Below are the code and all the weights of a small trained network. Each question names an input and a target symbol and asks about switching units off, where a switched-off unit gives its printed mean instead of its output.

import numpy as np


def w(rows, s, z=0):
    codes = np.array(rows[::2]) - 128.0
    scale = np.full(codes.shape[1], s)
    scale[-1] = z or s
    return codes * scale


def f(y):
    return y / 2 * (1 + np.tanh(0.7978845608 * (y + 0.044715 * y**3)))


def softmax(a):
    e = np.exp(a - a.max(-1, keepdims=True))
    return e / e.sum(-1, keepdims=True)


def log_softmax(a):
    a = a - a.max(-1, keepdims=True)
    return a - np.log(np.exp(a).sum(-1, keepdims=True))


def net(x, mask):
    ids = ['αβγδεθλμξπστφψω'.index(c) for c in x.split()]
    T = len(ids)
    res = E[ids] + P[:T]
    u = 0
    for l in range(2):
        q, k, v = (res @ M[l].T for M in (Q, K, V))
        z = softmax(np.where(np.tri(T) > 0, q @ k.T / 3**0.5, -1e9)) @ v
        res = res + np.where(mask[u], z, O[l][:, -1]) @ O[l][:, :-1]
        u += 1
        y = f(res @ A[l][:, :-1].T + A[l][:, -1])
        res = res + np.where(mask[u : u + 8], y, B[l][:, -1]) @ B[l][:, :-1]
        u += 8
    return log_softmax(res[-1] @ U[:, :-1].T + U[:, -1])


Q, K, V, O, A, B = {}, {}, {}, {}, {}, {}
E = w([
[161,171,147,150],'α',
[164,172,143,147],'β',
[145,6,167,146],'γ',
[162,172,141,147],'δ',
[159,170,145,149],'ε',
[144,167,137,151],'θ',
[164,172,144,146],'λ',
[183,173,140,142],'μ',
[191,176,148,144],'ξ',
[99,146,182,182],'π',
[47,94,18,153],'σ',
[50,108,68,68],'τ',
[104,129,152,56],'φ',
[111,126,124,69],'ψ',
[172,150,171,60],'ω',
],0.015)
P = w([
[76,253,116,145],'0',
[100,231,121,141],'1',
[113,209,128,137],'2',
[129,186,142,138],'3',
[137,163,153,133],'4',
[152,141,161,130],'5',
[159,120,175,124],'6',
[167,95,184,125],'7',
[175,75,194,120],'8',
[188,52,208,114],'9',
[197,40,224,110],'10',
[216,17,233,108],'11',
],0.0075)
Q[0] = w([
[188,225,224,161],'0.h0',
[32,49,2,101],'0.h0',
[94,144,184,158],'0.h0',
],0.019)
K[0] = w([
[131,11,155,115],'0.h0',
[102,248,97,130],'0.h0',
[160,20,87,81],'0.h0',
],0.014)
V[0] = w([
[58,143,141,254],'0.h0',
[203,196,203,145],'0.h0',
[85,196,130,27],'0.h0',
],0.0079)
O[0] = w([
[162,134,131,242,185],'0.h0',
[1,169,226,153,255],'0.h0',
[16,63,75,94,127],'0.h0',
],0.0078,0.0052)
A[0] = w([
[19,31,49,111,28],'0.n0',
[254,107,118,124,88],'0.n1',
[142,172,61,5,253],'0.n2',
[252,161,83,126,129],'0.n3',
[231,172,116,169,132],'0.n4',
[144,217,226,129,107],'0.n5',
[130,94,207,106,179],'0.n6',
[159,158,123,147,111],'0.n7',
],0.0076,0.0064)
B[0] = w([
[254,164,75,203,133],'0.n0',
[81,167,41,166,138],'0.n1',
[40,117,204,101,155],'0.n2',
[24,135,43,112,143],'0.n3',
[103,102,33,173,171],'0.n4',
[178,221,139,139,254],'0.n5',
[167,88,194,119,202],'0.n6',
[132,142,96,139,136],'0.n7',
],0.0075,0.0091)
Q[1] = w([
[79,113,174,66],'1.h0',
[150,107,5,127],'1.h0',
[75,167,171,131],'1.h0',
],0.016)
K[1] = w([
[220,116,155,56],'1.h0',
[68,175,57,121],'1.h0',
[151,76,254,111],'1.h0',
],0.011)
V[1] = w([
[163,97,165,29],'1.h0',
[68,2,162,111],'1.h0',
[207,190,120,40],'1.h0',
],0.0065)
O[1] = w([
[40,195,133,132,43],'1.h0',
[77,135,157,254,2],'1.h0',
[90,223,117,5,88],'1.h0',
],0.0079,0.0045)
A[1] = w([
[181,77,55,170,95],'1.n0',
[116,127,88,204,111],'1.n1',
[31,107,133,24,25],'1.n2',
[101,219,173,157,3],'1.n3',
[138,156,201,145,60],'1.n4',
[230,81,77,88,91],'1.n5',
[89,79,102,88,251],'1.n6',
[173,1,162,157,120],'1.n7',
],0.0076,0.0081)
B[1] = w([
[82,202,148,59,195],'1.n0',
[116,173,128,52,150],'1.n1',
[170,166,71,252,194],'1.n2',
[133,171,8,119,215],'1.n3',
[135,141,44,130,253],'1.n4',
[81,164,174,197,218],'1.n5',
[121,5,133,71,188],'1.n6',
[105,157,1,113,213],'1.n7',
],0.0082,0.0043)
U = w([
[135,136,118,111,87],'α',
[134,133,127,109,80],'β',
[124,85,95,182,117],'γ',
[143,176,172,19,95],'δ',
[131,132,137,105,83],'ε',
[133,144,158,59,108],'θ',
[133,135,130,108,74],'λ',
[153,129,3,123,124],'μ',
[150,152,79,108,63],'ξ',
[218,141,172,235,181],'π',
[130,28,110,69,254],'σ',
[94,73,201,101,182],'τ',
[48,190,119,160,96],'φ',
[68,83,230,134,157],'ψ',
[128,127,134,97,105],'ω',
],0.007,0.0064)

Each question gives the input, a string of symbols that net reads in full, and the target symbol t.
The units are the heads (3 rows each of Q, K, V and O) and the neurons (one row each of A and B). Each row of codes is followed by its name. A weight is (code - 128) times the scale printed after its matrix; where a second scale follows, it is the last column's (O, A, B and U).
mask holds one flag per unit, layer by layer, with each layer's heads first. A switched-off unit (its flag False) gives its mean, the last column of its rows in O or B, instead of its output. The means were averaged over made-up inputs and are rounded, as every weight is.
A unit's drop is (log p(t) with every unit on - log p(t) with that unit switched off) / (log p(t) with every unit on - log p(t) with every unit switched off).
The circuit of an input: a set's keep is (log p(t) with only the set's units on - log p(t) with every unit switched off) / (log p(t) with every unit on - log p(t) with every unit switched off). Starting from the 12 units with the biggest drops (on a tie, the unit counted first), units are removed one at a time, each time the one whose removal leaves the highest keep (on an exact tie, the one counted first), for as long as the keep stays at least 0.8.
units of the circuit, in order: the units of the circuit, biggest drop first
k most important neurons: the k neurons with the biggest drops, biggest first
k most important neurons of layer l: the k neurons of layer l with the biggest drops, biggest first
input μ ξ π α ξ β ξ α, target δ: units of the circuit, in order => (1.h0; 0.h0; 0.n5; 1.n2)
input ξ μ α, target δ: units of the circuit, in order => (1.h0; 1.n2)
input δ ω δ μ, target φ: units of the circuit, in order => (1.h0; 0.h0; 0.n2)
input π π π δ μ μ δ ω φ, target φ: units of the circuit, in order => (1.h0; 0.h0; 1.n2)
input ξ π π π ξ π π π ε α σ μ, target μ: 3 most important neurons => (0.n4; 0.n1; 0.n3)
input ω π ω ω π ξ π π ε ξ ξ β, target δ: units of the circuit, in order => (0.h0; 1.h0; 0.n5)
input μ π α μ π, target π: units of the circuit, in order => (0.h0; 1.h0)
input ε μ φ ξ ω π ε, target φ: 2 most important neurons of layer 0 => (0.n2; 0.n6)
input τ π θ π τ α, target σ: units of the circuit, in order => (0.h0; 1.n6; 0.n5)
input ξ π ω ω τ, target φ: units of the circuit, in order => (1.h0; 0.h0)
input ω π δ, target φ: 3 most important neurons => (0.n2; 0.n6; 1.n3)
input μ π σ π σ δ ω π φ ε τ δ, target σ: 3 most important neurons => (1.n6; 0.n1; 0.n5)
input ω ξ α π π λ π σ ε, target μ: units of the circuit, in order => (0.h0; 0.n3)
input π μ π ξ ξ λ, target δ: units of the circuit, in order => (1.h0; 0.h0; 0.n5; 1.n2)
input ω π μ, target φ: units of the circuit, in order => (0.h0; 1.h0; 0.n2; 0.n6)
input π ω ξ μ ξ, target δ: units of the circuit, in order => (1.h0; 0.h0; 0.n4)
input ξ π π ε π ω ω ξ λ μ ξ, target δ: units of the circuit, in order => (0.h0; 1.h0; 0.n5)
input π π α ω μ σ δ, target μ: 2 most important neurons of layer 0 => (0.n4; 0.n1)
input ε μ β π τ δ, target σ: 3 most important neurons => (1.n6; 0.n5; 0.n2)
input μ ε ω λ, target φ: 2 most important neurons => (0.n2; 1.n3)
input λ μ ξ θ, target δ: units of the circuit, in order => (1.h0; 1.n2)
input γ μ ω π σ, target σ: 4 most important neurons of layer 0 => (0.n5; 0.n3; 0.n4; 0.n1)
input π π μ ω π λ, target φ: 2 most important neurons of layer 1 => (1.n3; 1.n6)
input ψ π ξ δ π τ β, target σ: 2 most important neurons => (1.n6; 0.n5)
input ε ψ α ξ π ξ β π δ φ π, target ψ: 2 most important neurons => (0.n5; 1.n7)
input π ξ τ λ π, target σ: most important neuron => (0.n5)
input π μ β ξ σ π π, target μ: 2 most important neurons => (1.n7; 0.n5)
input γ ξ ω π π ω π α π π σ, target σ: 3 most important neurons => (0.n5; 1.n6; 1.n2)
input μ α ξ π π σ ξ π, target μ: 2 most important neurons => (1.n7; 0.n4)
